Below are the code and all the weights of a small trained network. Each question names an input and a target symbol and asks about switching units off, where a switched-off unit gives its printed mean instead of its output.

import numpy as np


def w(rows, s, z=0):
    codes = np.array(rows[::2]) - 128.0
    scale = np.full(codes.shape[1], s)
    scale[-1] = z or s
    return codes * scale


def f(y):
    return np.maximum(y, 0)


def softmax(a):
    e = np.exp(a - a.max(-1, keepdims=True))
    return e / e.sum(-1, keepdims=True)


def log_softmax(a):
    a = a - a.max(-1, keepdims=True)
    return a - np.log(np.exp(a).sum(-1, keepdims=True))


def net(x, mask):
    ids = ['αγδθξψω'.index(c) for c in x.split()]
    T = len(ids)
    res = E[ids] + P[:T]
    u = 0
    for l in range(2):
        r = res
        for j in range(3):
            rows = slice(2 * j, 2 * j + 2)
            q, k, v = (r @ M[l][rows].T for M in (Q, K, V))
            z = softmax(np.where(np.tri(T) > 0, q @ k.T / 2**0.5, -1e9)) @ v
            o = O[l][rows]
            res = res + np.where(mask[u + j], z, o[:, -1]) @ o[:, :-1]
        u += 3
        y = f(res @ A[l][:, :-1].T + A[l][:, -1])
        res = res + np.where(mask[u : u + 4], y, B[l][:, -1]) @ B[l][:, :-1]
        u += 4
    return log_softmax(res[-1] @ U[:, :-1].T + U[:, -1])


Q, K, V, O, A, B = {}, {}, {}, {}, {}, {}
E = w([
[157,191,184,80],'α',
[130,145,97,195],'γ',
[193,174,168,173],'δ',
[43,129,168,126],'θ',
[165,120,211,116],'ξ',
[102,248,97,93],'ψ',
[174,98,86,92],'ω',
],0.015)
P = w([
[208,253,214,127],'0',
[185,190,192,140],'1',
[177,176,173,139],'2',
[164,170,158,147],'3',
[149,165,130,143],'4',
[139,157,119,150],'5',
[130,146,112,159],'6',
[121,137,88,169],'7',
[117,134,71,191],'8',
[127,155,116,136],'9',
],0.0054)
Q[0] = w([
[159,139,148,104],'0.h0',
[108,118,152,80],'0.h0',
[182,70,142,180],'0.h1',
[142,106,67,187],'0.h1',
[77,9,71,92],'0.h2',
[191,250,203,144],'0.h2',
],0.017)
K[0] = w([
[119,106,84,180],'0.h0',
[182,215,97,161],'0.h0',
[251,144,142,147],'0.h1',
[191,127,53,196],'0.h1',
[192,219,219,125],'0.h2',
[63,57,53,148],'0.h2',
],0.011)
V[0] = w([
[92,102,224,6],'0.h0',
[97,115,202,71],'0.h0',
[146,155,182,66],'0.h1',
[155,211,136,92],'0.h1',
[206,103,94,7],'0.h2',
[234,101,3,209],'0.h2',
],0.007)
O[0] = w([
[118,128,171,55,91],'0.h0',
[116,120,175,69,119],'0.h0',
[85,120,72,153,191],'0.h1',
[133,144,63,128,253],'0.h1',
[171,97,81,2,41],'0.h2',
[132,76,61,192,215],'0.h2',
],0.0091,0.0039)
A[0] = w([
[171,192,151,3,244],'0.n0',
[49,100,179,158,252],'0.n1',
[145,37,89,154,130],'0.n2',
[215,127,219,137,81],'0.n3',
],0.0061,0.0017)
B[0] = w([
[108,102,110,3,251],'0.n0',
[40,116,172,113,204],'0.n1',
[148,124,63,68,191],'0.n2',
[203,57,251,173,176],'0.n3',
],0.0058,0.0031)
Q[1] = w([
[140,196,91,166],'1.h0',
[181,90,86,156],'1.h0',
[245,159,141,156],'1.h1',
[11,247,130,167],'1.h1',
[52,253,74,106],'1.h2',
[108,56,185,193],'1.h2',
],0.0068)
K[1] = w([
[150,149,94,136],'1.h0',
[160,92,101,116],'1.h0',
[141,30,123,147],'1.h1',
[5,153,134,141],'1.h1',
[134,226,133,117],'1.h2',
[104,74,155,166],'1.h2',
],0.011)
V[1] = w([
[53,160,160,58],'1.h0',
[143,158,49,173],'1.h0',
[28,166,65,79],'1.h1',
[255,82,169,134],'1.h1',
[230,112,210,82],'1.h2',
[39,191,225,152],'1.h2',
],0.0042)
O[1] = w([
[183,172,110,181,64],'1.h0',
[118,112,166,50,253],'1.h0',
[60,253,140,143,151],'1.h1',
[210,60,132,179,56],'1.h1',
[139,50,143,208,115],'1.h2',
[153,70,34,101,180],'1.h2',
],0.0045,0.0016)
A[1] = w([
[241,91,58,130,135],'1.n0',
[91,31,170,125,209],'1.n1',
[72,115,83,185,254],'1.n2',
[254,147,226,165,73],'1.n3',
],0.0072,0.0046)
B[1] = w([
[58,102,47,122,179],'1.n0',
[200,41,175,115,147],'1.n1',
[217,173,190,134,254],'1.n2',
[2,48,80,198,166],'1.n3',
],0.0075,0.0076)
U = w([
[223,149,182,59,107],'α',
[244,171,149,163,202],'γ',
[5,90,71,173,98],'δ',
[2,136,196,113,132],'θ',
[179,48,201,104,144],'ξ',
[64,191,72,112,3],'ψ',
[133,82,33,71,166],'ω',
],0.0077,0.0042)

Each question gives the input, a string of symbols that net reads in full, and the target symbol t.
The units are the heads (2 rows each of Q, K, V and O) and the neurons (one row each of A and B). Each row of codes is followed by its name. A weight is (code - 128) times the scale printed after its matrix; where a second scale follows, it is the last column's (O, A, B and U).
mask holds one flag per unit, layer by layer, with each layer's heads first. A switched-off unit (its flag False) gives its mean, the last column of its rows in O or B, instead of its output. The means were averaged over made-up inputs and are rounded, as every weight is.
A unit's drop is (log p(t) with every unit on - log p(t) with that unit switched off) / (log p(t) with every unit on - log p(t) with every unit switched off).
The circuit of an input: a set's keep is (log p(t) with only the set's units on - log p(t) with every unit switched off) / (log p(t) with every unit on - log p(t) with every unit switched off). Starting from the 12 units with the biggest drops (on a tie, the unit counted first), units are removed one at a time, each time the one whose removal leaves the highest keep (on an exact tie, the one counted first), for as long as the keep stays at least 0.8.
units of the circuit, in order: the units of the circuit, biggest drop first
most important unit: the unit with the biggest drop
k most important neurons: the k neurons with the biggest drops, biggest first
top k neurons in layer l: the k neurons of layer l with the biggest drops, biggest first
heads that matter: for each layer, one digit per head in row order, 1 if its drop is at least 0.15 and else 0, layers parted by /
drop of u: that unit's drop, to one decimal
input α θ ξ, target θ: most important unit -> 1.n3
input α γ ψ γ δ ω ξ, target ω: 2 most important neurons -> (1.n0, 0.n2)
input ψ θ δ α α, target θ: heads that matter -> 001 / 000
input γ α γ α α ω δ γ ω α, target ω: heads that matter -> 001 / 000
input θ ξ ξ, target ξ: units of the circuit, in order -> (0.n3, 1.n1, 0.h0, 1.h1)
input δ γ ξ α γ θ δ, target θ: units of the circuit, in order -> (0.h2, 1.n3, 0.n3)
input α α δ γ γ γ α γ γ, target γ: units of the circuit, in order -> (1.n2, 0.h2)
input α ω α α, target ω: top 2 neurons in layer 1 -> (1.n2, 1.n0)
input ω α ψ, target ω: 2 most important neurons -> (1.n2, 0.n0)
input ψ α θ δ, target θ: 2 most important neurons -> (1.n3, 1.n2)
input α α α α δ, target δ: top 2 neurons in layer 1 -> (1.n3, 1.n0)
input γ ψ γ ψ δ ω δ, target ω: drop of 0.h2 -> 0.8
input ξ ω ω δ, target δ: drop of 1.n0 -> 0.2
input γ ω γ δ ω δ, target ω: most important unit -> 0.h2
input α ψ δ δ γ γ γ γ, target γ: drop of 1.n2 -> 0.6
input δ γ ψ ξ γ δ δ θ θ α, target θ: drop of 1.n3 -> 0.2
